Each row of numbers belongs to one of the things below and depends on some of the facts about them. Some rows are named. Which thing is each other row?

How the things are related:
π(zukule, skemik); π(zukule, brekem); π(notrem, dedrel); π(kalan, fogrir); π(kalan, trupor)
π(kalan, bepomuk); π(kalan, kligris); π(kalan, plitru); π(kalan, brefupem); π(fluzefur, gibel)
π(fluzefur, rinu); π(skadras, rinis); π(skadras, puvuras); π(skadras, zelesti); π(skadras, tagravur)
π(skadras, brefupem); π(lugrom, skunak); π(pliske, drada); π(pliske, lozik); π(pliske, stagak)
π(pliske, dofli); π(stapozi, pupam); π(stapozi, gudrik); π(stapozi, mestom); π(drozes, grodrak)
π(zenik, fistomi); π(meto, mopom); π(meto, stusin); π(meto, kunin); π(meto, natrafal)
π(stiski, zulek); π(tekosel, renu); π(tekosel, brupi); π(tekosel, trupa); π(tekosel, miplu)
π(plepe, sibom); π(plepe, broflur); π(nudrus, fogrir); π(nudrus, planon); π(nudrus, klutreflur)
π(nudrus, zumu); π(nudrus, grevum); π(droper, gerek); π(droper, zulek); π(droper, ginus)
π(droper, planon); π(droper, nistan); π(droper, stutrotrim); π(droper, takluk); π(flufli, plofam)
π(drosku, koveme); π(drosku, trobiba); π(kugem, sevuskun); π(kugem, grevum); π(flibin, zaflar)
π(flibin, bubrir); π(druplak, puvuras); π(druplak, kunin); π(tigros, gelom); π(tigros, zaflar)
π(tigros, dofli); π(trofis, skatu); π(trofis, rupan); π(trofis, pleflik); π(trofis, planon)
π(trofis, klibror); π(trofis, broplabuk); π(grozazel, skadrol); π(dafadrim, grokavas); π(dafadrim, takluk)
π(naklir, toneves); π(naklir, tiske); π(naklir, lozik); π(naklir, stagak); π(naklir, rikur)
π(regras, broflur); π(saplol, volastu); π(plomo, stuzu); π(plomo, bruskom); π(plomo, linos)
π(plomo, tagravur); π(plomo, skapos); π(plomo, trabuvek); π(rulam, toneves); π(rulam, dokino)
π(rulam, zulek); π(gaskur, tagravur); π(grostedes, trakor); π(grostedes, zimom); π(grostedes, brekem)
π(gralol, bepomuk); π(gralol, linos); π(gralol, kligris); π(gralol, lozik); π(gralol, grogos)
π(viflar, mobriflum); π(viflar, skesku); π(viflar, lozik); π(flonager, fliplo); π(flonager, sevuskun)
π(plipok, plofam); π(plipok, kadrum); π(plipok, bubrir); π(plipok, pleste); π(skestun, toneves)
π(skestun, grokavas); π(truzata, kluka); π(truzata, mibros); π(fosal, lezir); π(fosal, ploplek)
π(fosal, trabuvek); π(paras, fogrir); π(paras, tozo); π(paras, gritum); γ(volastu, klutreflur)
γ(zukule, skadrol); γ(brupi, skadrol); γ(kluka, rupan); γ(tomil, stuzu); γ(gopla, lozik)
γ(pupam, skilivi); γ(plofam, bikol); γ(bubrir, skeze); γ(zetrin, nistan); γ(siklidor, mobriflum)
γ(plitru, rupan); γ(zumu, mobriflum); γ(notrem, lozik); γ(kalan, rupan); γ(fluzefur, zelesti)
γ(drudadir, kisten); γ(stogek, fosal); γ(rinu, gritum); γ(linos, klutreflur); γ(nistan, skadrol)
γ(skadras, lozik); γ(lugrom, siklidor); γ(gelom, lozik); γ(skemik, klutreflur); γ(pliske, dofli)
γ(pastegras, druplak); γ(fliplo, skilivi); γ(gibel, druplak); γ(gudrik, regras); γ(skunak, linos)
γ(zelesti, gritum); γ(kligris, lozik); γ(miplu, linos); γ(pleste, mobriflum); γ(puvuras, stogek)
γ(droskes, dokino); γ(stapozi, kisten); γ(bepomuk, zelesti); γ(lozik, drada); γ(ploplek, nistan)
γ(trupor, gritum); γ(renu, dofli); γ(skesku, skilivi); γ(mibros, fosal); γ(drozes, dokino)
γ(tagravur, lofom); γ(kadrum, skadrol); γ(zenik, drada); γ(meto, lofom); γ(lezir, linos)
γ(trupa, drada); γ(stiski, pastegras); γ(gastis, skadrol); γ(bruskom, siklidor); γ(rinis, dokino)
γ(tekosel, volastu); γ(stini, druplak); γ(mestom, rinu); γ(zaflar, lofom); γ(klibror, skilivi)
γ(plepe, siklidor); γ(nudrus, gritum); γ(droper, bikol); γ(broplabuk, stuzu); γ(flufli, dokino)
γ(toneves, skeze); γ(rupan, mobriflum); γ(vudru, mobriflum); γ(planon, kadrum); γ(zimom, gritum)
γ(sibom, nistan); γ(drosku, lozik); γ(lofom, skadrol); γ(kugem, zelesti); γ(brobul, rinu)
γ(skotri, volastu); γ(rikur, gritum); γ(flibin, skilivi); γ(mopom, skeze); γ(koveme, rupan)
γ(skeze, mobriflum); γ(bakom, lofom); γ(grogos, pastegras); γ(tigros, stuzu); γ(broflur, skilivi)
γ(brefupem, lozik); γ(stagak, siklidor); γ(fistomi, siklidor); γ(trabuvek, bikol); γ(trofis, nistan)
γ(grozazel, pastegras); γ(febuk, siklidor); γ(kisten, mobriflum); γ(dafadrim, zelesti); γ(naklir, siklidor)
γ(ginus, fosal); γ(trobiba, rupan); γ(zaskil, rupan); γ(grokavas, dofli); γ(zulek, skeze)
γ(pleflik, regras); γ(regras, druplak); γ(duser, drada); γ(saplol, linos); γ(pleflu, klutreflur)
γ(grevum, lofom); γ(brekem, mobriflum); γ(natrafal, skeze); γ(flaflo, kadrum); γ(plomo, nistan)
γ(trakor, rupan); γ(stutrotrim, drada); γ(rulam, drada); γ(gaskur, skilivi); γ(sevuskun, stuzu)
γ(kistil, skilivi); γ(tiske, klutreflur); γ(klogu, linos); γ(grostedes, lofom); γ(dedrel, volastu)
γ(gralol, skeze); γ(takluk, dokino); γ(viflar, lozik); γ(dofli, drada); γ(klatobrak, regras)
γ(kunin, pastegras); γ(bikol, mobriflum); γ(flonager, zelesti); γ(gerek, linos); γ(skatu, stuzu)
γ(skapos, rupan); γ(grodrak, kisten); γ(skilivi, dokino); γ(plipok, nistan); γ(skestun, stuzu)
γ(tozo, lozik); γ(truzata, rupan); γ(stuzu, skadrol); γ(stusin, stuzu); γ(trize, dofli)
γ(paras, gritum); γ(fogrir, gritum)

Some things and their rows:
[  5  10  16   0   3  17   8  18 -12   2   2  -6  -4   3  12   8  18 -15
 -45   5   0 -16   7  12  29  -9  -3 -11 -13  14   8  -5  -7  -6 -19  33
   9 -30   3] : trabuvek
[ -8 -17   6   9 -13  -6   0  -5 -16   2   2  -1   2  13  15 -17  14 -16
 -14   0  -2   7 -10   9   9   2   1  10   8  -4   3  14  25  -1   9   5
   8   2 -16] : renu
[-10   2  -5   6  10 -11  -2  30  30  -6   8 -17   5  -6 -17   1  -5  29
  29  -3   5   0  10  -4  14  -2 -13  14 -14  16 -20  36  -5 -16   6   0
 -14  12  -2] : flufli
[ -1 -16  11 -15 -25  15 -39  -5  -6 -14  10   1  27   4   3  -4 -10  -7
  45  -5  -6   5  -5   9  -4 -16   7  -9   8  17  -2   3  -6   2 -33   4
 -12  -9  11] : takluk
[  7  44   7   3  33  -3   9  14 -11   4  -8  17  -7  10  26   2 -10   4
  37  20  -5  -5   3 -10 -28   8  14  -3 -20 -20 -36  -7  13  -4 -20 -30
   7  38  -9] : nudrus
[-14  18  -1   2  12  -6   9  14  -1   8  -2  30  -5  -8   9  -6  -6  15
 -22  -2  16  -7  29   1  -1   7 -15  -1   1   2  -2  -8   3  -9  15 -21
   6  12  16] : stapozi
[ -6   0   3 -10  -5   7   5   9  -4   1   1   8   5  -7  15   2   0  -4
 -25 -11   6  -2  23   2  16   1   4  -8   1  -1  12 -15  -8  -5   5   4
   2  -1  10] : grodrak
[ -7  11   1   1 -23 -15   2  -6  11 -25   1  -7   4  -3  17   0  13 -10
 -10  -8   5   2  -3 -15  14  -3  14  16  25   1 -12 -14   9  13 -11  -1
   8  -3   3] : skemik
[ 17  -8 -20  -7   5  -5  22  -3  -4  -2  -9 -17   9  -7  31  -2   1 -17
  38   9  -4   7 -23   8 -25   0  31   3   4 -22  19  -8 -15  19  -9   2
   2  -6  -7] : grevum
[-12   3 -23   4  10 -25  19   0  -5  -6  -7  18  -3 -13  -1 -26   8  12
  13   3  19   1  -9   0 -37   5  -1  11  14  -5   2  -2   7  21  16 -35
  15  -6 -10] : grostedes
[  1  22 -11  28  36 -17  19   6   0  14  -6   1 -21 -15 -14 -17   6  15
  -3  33   8 -22 -37  12 -33   0 -26   1 -13  13 -13  11  -1  20  -5 -11
  21 -29 -10] : plomo
[-10   6   3 -13 -14   7  10   9 -10  -4  -4  20   5  -3  18  -1   8  -9
 -33 -18  15  -4  36   2  19   2  14  -4   8  -5  18 -27  -2  -3   6   3
   5  -1   8] : trakor
[ -8   5   2  -5   6   7   7  12  -5  11  -2  15   0 -10  15   5   0   3
 -27  -7  10 -10  27   4  15   2   5  -9  -1  -2  12 -15  -8 -11   7  -4
  -2   1  18] : zaskil
[ -4  27   0  21  18  10  21   0  19  23 -17  29 -14  -2 -12  13 -24  13
 -25  19  16 -34  13   9 -17  10 -13 -11 -30  -3  -5 -14  -7   1   5   7
   2   5  16] : gralol
[  6   5  14  13 -12 -10 -10  17  35   5  -5  -6  10   8 -34 -15   5  24
  12  16   9  -3   6   8  -3 -15 -12  10 -14  25 -33  17  -5   1 -33  22
   6 -15 -20] : gaskur
[-12  38  18 -11  16   8 -32  -6 -43 -10  12  23  -1   4   3  -5  -5   8
  31 -12  -9  -7  -6 -18 -32  -3   3 -16   7   4 -31  -3  16  -8 -19 -37
   0  20  -7] : dafadrim
[ -4 -33   5  16 -20  18  -1 -32   6  12   1   5   0  32 -28   3 -26 -16
 -14  -1 -18   0 -21   7  -4   2 -21  -1 -18   6   9  31  11 -14  30  21
  -6   5 -12] : drada

Name these rows:
No name comes twice in this set of rows, the named rows included.
[  0  -2  -1  -4 -25  -4  -3 -15  29 -19  11  -7   1  15   2  13  -9  -9
 -18  -7 -11  20 -10 -22  23  -7  -7  11  22  12 -15  -7   1   0   1  -1
  15   0  14]  volastu
[ 16 -14 -11 -15   4   8  -1  -5 -25  -6   0 -14  12 -10  40   2  -6 -22
  45  11 -13   6 -29  10 -16  -7  25  -5  10 -10  20  -7 -14  14 -23  -1
  -2 -12   7]  planon
[ 20 -20  10  32  -4   7  15 -21   1  22 -14 -15  -8  18  12  -4  -7 -28
 -13  24 -11 -11 -30  19  -5   2   7   3 -27 -13   2  19  16   5  -3  47
  -5  -1 -23]  kligris
[ 11  26  -3  22  28   4  29   8  24  33 -23  27 -16 -10   4  13 -26  17
 -21  28  15 -25  22   9 -16  15  -7  -9 -28 -13  -7 -23 -11  -1   4   5
   3  16  18]  kalan
[ 13   5   0  -9   5  16  16  10  -2   8  -9   7   3   1  43  15 -12 -14
   0   9   1  -5  23   8   7   2  19  -9 -12 -16  14 -23 -13  -4 -11   9
  -3  11  21]  zumu
[ 28 -17   2  -9   5  -6 -35  -4   4   9   0 -35 -23 -18 -45  11  40  11
  -9  -6  -5  18  21  -8  25  13  -8   0  12 -24  15 -19  -4  -2  -1  10
 -25  -1   1]  kunin
[ -5  22  -4  16  -4 -23   1  -4  28 -20   0  -5  -9 -15  19   8  -5   5
  -9   7   6  -8 -18 -19   7   3  -2  17  24   5 -32  -8   8  15  -9 -16
   8   4  19]  saplol
[ -3  27  13 -15   7  -4  -7   7 -23  -9   6   0  -2   7  -3  -4  20   3
   5 -19  -5   1   9 -21  -9  -2  16  -1   5  -6 -23  -3  12  -6 -10 -12
  -1  14 -25]  brobul
[-10   5 -29  13  47 -20  21  21  12   6   4 -17 -15 -32  -9  -1  -8  33
  24  11   3 -10 -27  -7 -17   5 -17   8  -9   6  -6  35 -11  -3  36 -31
 -10   4   6]  plipok
[-10  20  16 -10  -9  16 -21 -23 -20 -14   5   2   6   7 -27   5   1  -5
  11 -26  -7 -12  -5 -17 -23  -5  23 -12  -5  -4  -7  -7   3   4 -12   5
 -17   7 -18]  rikur
[ -5  -8   7  -5 -27  -8 -14  16  30 -12   0   0  26  11 -26 -10   2  19
  36  -6  14   8  17   4   2 -10   4  11   0  19 -18  14  -2   1 -18   8
  -4  -2 -14]  kistil
[ -2   8  -5   3  18 -10 -14  18   2 -14   2  -5 -18   6 -26  10  32   8
   5   1   5   3  25  10  23  21 -24  16 -10 -13  11  -6  13   0  10 -21
  -8  13  10]  grozazel
[ 26 -10   7   0  -1  -3  -9 -11   9  18  -4 -28  -9 -13 -20   0  13   4
 -19   2  -9  11  -5 -10   6  -6   2  -7  10  -6  -5  -9  -9   4 -15  24
  -7 -12 -12]  puvuras
[-15  -2   1  42   6  -2   1 -20  10  16  -6  19 -14   6 -23  -3 -33  11
   3  16   3 -25 -25  12 -25  15 -22   1 -24   5 -12  30  19   0  26  -2
 -11  16  -2]  pliske

Now the same things, written a new way:
Some rows with their names:
[-47 -17 -12  38 -28   2  36 -27 -23  14 -14  -1  11   5   1   3 -21 -32
 -22  66 -34  39  25  38  23   6 -41 -51  -2   5 -27  -6  32  33   7   2
 -15   3 -12] : kluka
[  8  -9  12  39   2  24 -15   4   1  28 -19  26 -10  15  11  -7 -16  18
   0 -37  17  -5  20 -19   4 -30  22  -3  -2 -18  15 -17  -6   0 -19   3
  12  22  -2] : plomo
[ 24  17 -27  16  29  -5  28 -38  -7 -34 -10  25 -24  29  -8   9   4   0
 -13  -5  50  23 -17 -25  -2  90   7  12  29 -11  -6  43  27  -8  27  17
  28  -2   6] : broflur
[-30 -14   5  -7   2 -20  16  27   1   3  23   1  28   3   7 -26 -20 -15
 -20 -21  32   0  -2  31 -15   6 -14   1  -8  -4 -20  29 -22  28  29 -22
  -2 -18  53] : mestom
[ 14  23 -11   4  26 -18  24 -43  14 -31  -7  -6 -18  17  -4  21   7 -13
  26 -13  49  14  -4  18   3  59  -2  11  -1 -29   8  39  12  -3   6   9
  12  11   1] : skesku
[ 11  -9   0 -18 -14  27 -29  16   9  -3  -2 -19   1 -17   7  28  10  28
  -3   7   4 -25 -10  24  38   8 -37  -1   5  29 -10  28   5 -53   8 -18
  14  -7  24] : brefupem
[ -1   7   7  39   5  11 -31  -2  -1  16  -8   6 -10  17   6   5 -19  18
  -5 -43  25 -25  29 -10  10 -25  13 -15  -8 -22 -11 -13   2   5   0  17
   4  13   8] : sevuskun
[ 14   7  -5   0  15  -5  19 -21   8 -12  -7   4 -11   7   1   7   7  -9
  15  -5  28  15  -4   5  -2  32   0  10   1 -17  14  21   1  -3  -4  -2
  13   7  -4] : droskes
[-24   6   5   5 -23 -24   7 -13 -24  -1   9  -6   4   8 -11   8   7   3
  14  22 -48  10   0  12   8   9   2  -1  10   9 -16  -8  14  22   2  20
 -14   5   5] : bubrir
[ -5 -18   9 -15  -2   2  31  20  -7   9   8  15   6  -9  14 -24  -5  -2
  -1 -11  27  16  -6  -2 -11  -8  12  17   6   9  14  15 -29  16  -6 -25
  -1 -14  23] : paras
[ 13  -3 -13 -19  -7  24 -26  19  25 -24  -9 -23  20 -11  -2  10   2  21
  -4   4   4 -31 -25  22  19  -9 -24   1  -1  41  -1  18  21 -48  31 -22
  -3   0 -10] : lozik
[ 12 -10   1 -19 -13  28 -27  15   9  -3  -3 -19   1 -17   6  27  10  27
  -3   7   3 -24 -10  22  38   8 -36   0   6  28  -8  29   4 -52   7 -19
  15  -5  22] : gelom
[-12  12  -2   2  23 -14  19   3  21  15  26  11   1 -30  14  -1  -6 -14
   8  21  -1 -16  20 -27 -26  14  -5  16 -16  -9 -19 -30  -4 -33 -21 -19
  33 -27 -12] : klatobrak
[-16  17  12 -17  -7 -10   7 -25 -24  -9  11  13  -6  -6  -3  16  12   8
  22  22 -25  -3   3  18  20  -6   5   4   6  12 -19 -16  -5  14   0  32
 -29  -2  -5] : brekem
[  8   3 -14  -8  10   2   5   9  21 -22  -6  -1  20   0  -6 -19  -8  -6
  -1  -1   7  -6 -20  -2 -20 -15  10   6  -7  16  12  -6  13  -6  22 -13
 -11   2 -34] : stogek
[ 22 -26   5 -18 -18  40 -13  21  11  10 -13   0   2 -19  13  15  13  29
   2  12  -4  -3 -18  12  31   4 -26  11  10  32  18  23  -5 -57 -12 -32
  24   4  13] : viflar
[  6  -2   0 -14  -5  14 -18   7   6  -3   2 -15   0 -10   4  17   4  15
  -2   3   6 -19  -5  15  22   7 -23  -1   0  16 -10  19   3 -33   6  -9
   7  -7  18] : stutrotrim

Which thing is each row?
No name comes twice in this set of rows, the named rows included.
[ 16 -13  -1 -16 -11  28 -15  17   9   2  -8  -8   1 -16   8  16  10  22
  -2   8   2 -10 -11  14  27   5 -28   5   7  24   6  20  -2 -44  -2 -23
  18  -2  11]  trize
[ 14  13  -9  28  -6  -4 -20   3 -14   6  -9 -44 -25  -1   1  20  -1  12
 -10 -27  30 -20  34 -45  14 -28   4 -23  17 -17   3  -6   4  24  -5   0
   7 -14 -18]  brupi
[-11   9  18   3 -58 -37  12 -44 -39   3  24 -31 -14  19 -26  19   1  35
   9  18 -42  -2  -5 -45  10   2  -6  20   1  12 -11  11  11  30  -2  -8
 -26  -8 -19]  fistomi
[ 32 -18  16 -14 -44  14   2 -16  -6  14   6 -20 -17  -3  -6  16   3  48
  -2   2   5  -9 -19 -54  17  -5 -22  33  -4  22  25  33  -9 -29 -19 -53
   7 -11 -19]  zenik
[-23 -16 -17  28   3  22  27 -14   7  10 -15  -1   6  -5  11  -5 -32 -39
 -37  39  27  18  23  28   9   1 -46 -52 -22  -6 -17   8  21   5  11 -18
  -3 -10 -11]  mibros
[  9  -6   0 -16 -10  22 -23  12   9  -3   0 -17   1 -14   5  22   8  22
  -2   6   5 -21  -9  20  30   8 -30   0   3  23  -8  24   5 -44   8 -14
  10  -6  19]  grokavas
[ 22   4 -15 -11 -17   4 -16  14  -8  -7  -3 -60 -18 -23   2  35  18  17
  -9   7  16 -18   9 -24  30  -4 -26 -11  25  15   3  22   5 -11   0 -23
  12 -28  -9]  trupa
[-23  -5   8 -23   0 -16  28  23 -16  -2  25  -4  10 -10  13 -20 -12  -4
  -9 -20  49  -3   1  12  -6 -10   6   7   5  11 -14  28 -32  34  18 -18
 -16 -33  46]  bepomuk
[ 12 -12   1 -12  -9  21 -11  11   8   2  -5  -4   0 -13   7  12   9  14
  -1   8   3  -5  -8   9  20   4 -21   4   6  17   5  16  -4 -32  -4 -18
  14  -3   9]  duser
[ 11  -4 -10  -7   8  10  11  11  20 -14 -11   8  19   1  -3 -24  -8  -5
   3  -1   3   3 -24  -7 -22 -15  16  12  -7  16  23  -6  10 -10  10 -19
  -8   7 -34]  fosal
[  9  18 -18  -4  20 -10  10 -15  22 -38  -5 -10   9  12 -10  -3  -4 -11
  11  -9  28  -6 -18  11 -12  15   6   7  -9   0   5  15  23  -5  28  -2
 -11   7 -26]  dokino
[-29   9  -5  15  25 -26   3   7  33  13  35   7  19 -16   6  -4 -18 -24
  -5  14  -8 -23  21  -2 -33  30 -26   6 -31 -23 -41 -22   7 -33   1 -18
  38 -21  11]  gudrik

The same things again, as new rows of numbers:
Known rows:
[-11   2 -16   1  -4  -1   1  -1   4  -1   1 -16   1] : puvuras
[ -5 -11   7  -3 -12  13 -12 -11 -18  -1  -5  17  11] : stogek
[ 16 -18   8 -16   6   9  -8   3  -8  -3  -5  -1   2] : stutrotrim
[ 11  19   9 -25   2  22  14   8  25  -1   2   2  -9] : rulam
[  2  -7  21   0  -6  23   4 -14 -18  -6  -6  21  26] : dokino
[ -5  42 -17  -5   7   3   2   0   0   3   0  -3 -17] : trofis
[ 15  27 -10   9  16 -11 -15 -11 -13   2  -3   3  -9] : broplabuk
[ 1 29 30 -1  0 28 24 15 16 -6  2 18 45] : flibin
[ 12  58   3  -2   5  19 -10   6  18   1  -5  20  23] : plipok
[ 28 -23  20   1  -5  15 -12   4  22  -5  -7  15  32] : plofam
[  6 -10  14   6   7   6  16  -1 -12  -6   3   2  21] : pupam
[-11  -1   7  -7  -8   8 -16 -21 -13   0  -9  10  19] : volastu
[  8   2   7  -2  13 -10   1 -14   4   3  -2  -5   7] : skemik
[  1 -33  -6  17  -5  -9   0   4  16  -2  -3 -11  -7] : skapos
[ 18 -16   1 -22 -10   0  -6   5 -10  -4  10  -4  -3] : gibel
[ -2 -11  13 -12   4   0  -8  14 -14  -4  -3  -4  -8] : kligris
[ -9   1   8 -14   1  18  10  25  11   1  -4  -5 -12] : notrem

Rows to name:
No name comes twice in this set of rows, the named rows included.
[-14  29  22  29  10 -25  25  16  35   3   7   7 -27]  naklir
[-10   5   4 -12   0  13  12  19  12   1   0  -6  -9]  zenik
[-21   5  -9   1 -10  -2  -8 -31 -16   6   5   9  28]  zelesti
[-57  33 -23  11 -16  16  38  19  21  -6   5 -30   9]  gaskur
[-19  32  26   3  10  -8  13  27   7   2   3   5 -22]  viflar
[ 19 -33   8   8  -3   1  -6   2  16  -3  -5   4  10]  pleste
[  0   4  22  12  11  -4  18   0 -13  -6   5   3  17]  skesku
[-17  27 -12  -3  -1  -6  17  -7  10   8  15  -5  10]  fluzefur
[ -8  -5  -5 -23   1  -9   1 -15 -22   0  10 -10  10]  fogrir
[ -3   3  -6  -4   5 -15  -3 -15 -13   2  10  -3  15]  trupor
[-31  15  -1  -1 -11  -1 -20 -21 -15  -2  -7   2  20]  linos
[16 -6 12 -4  8  8 12 -7 -3 -5  2  2 15]  takluk

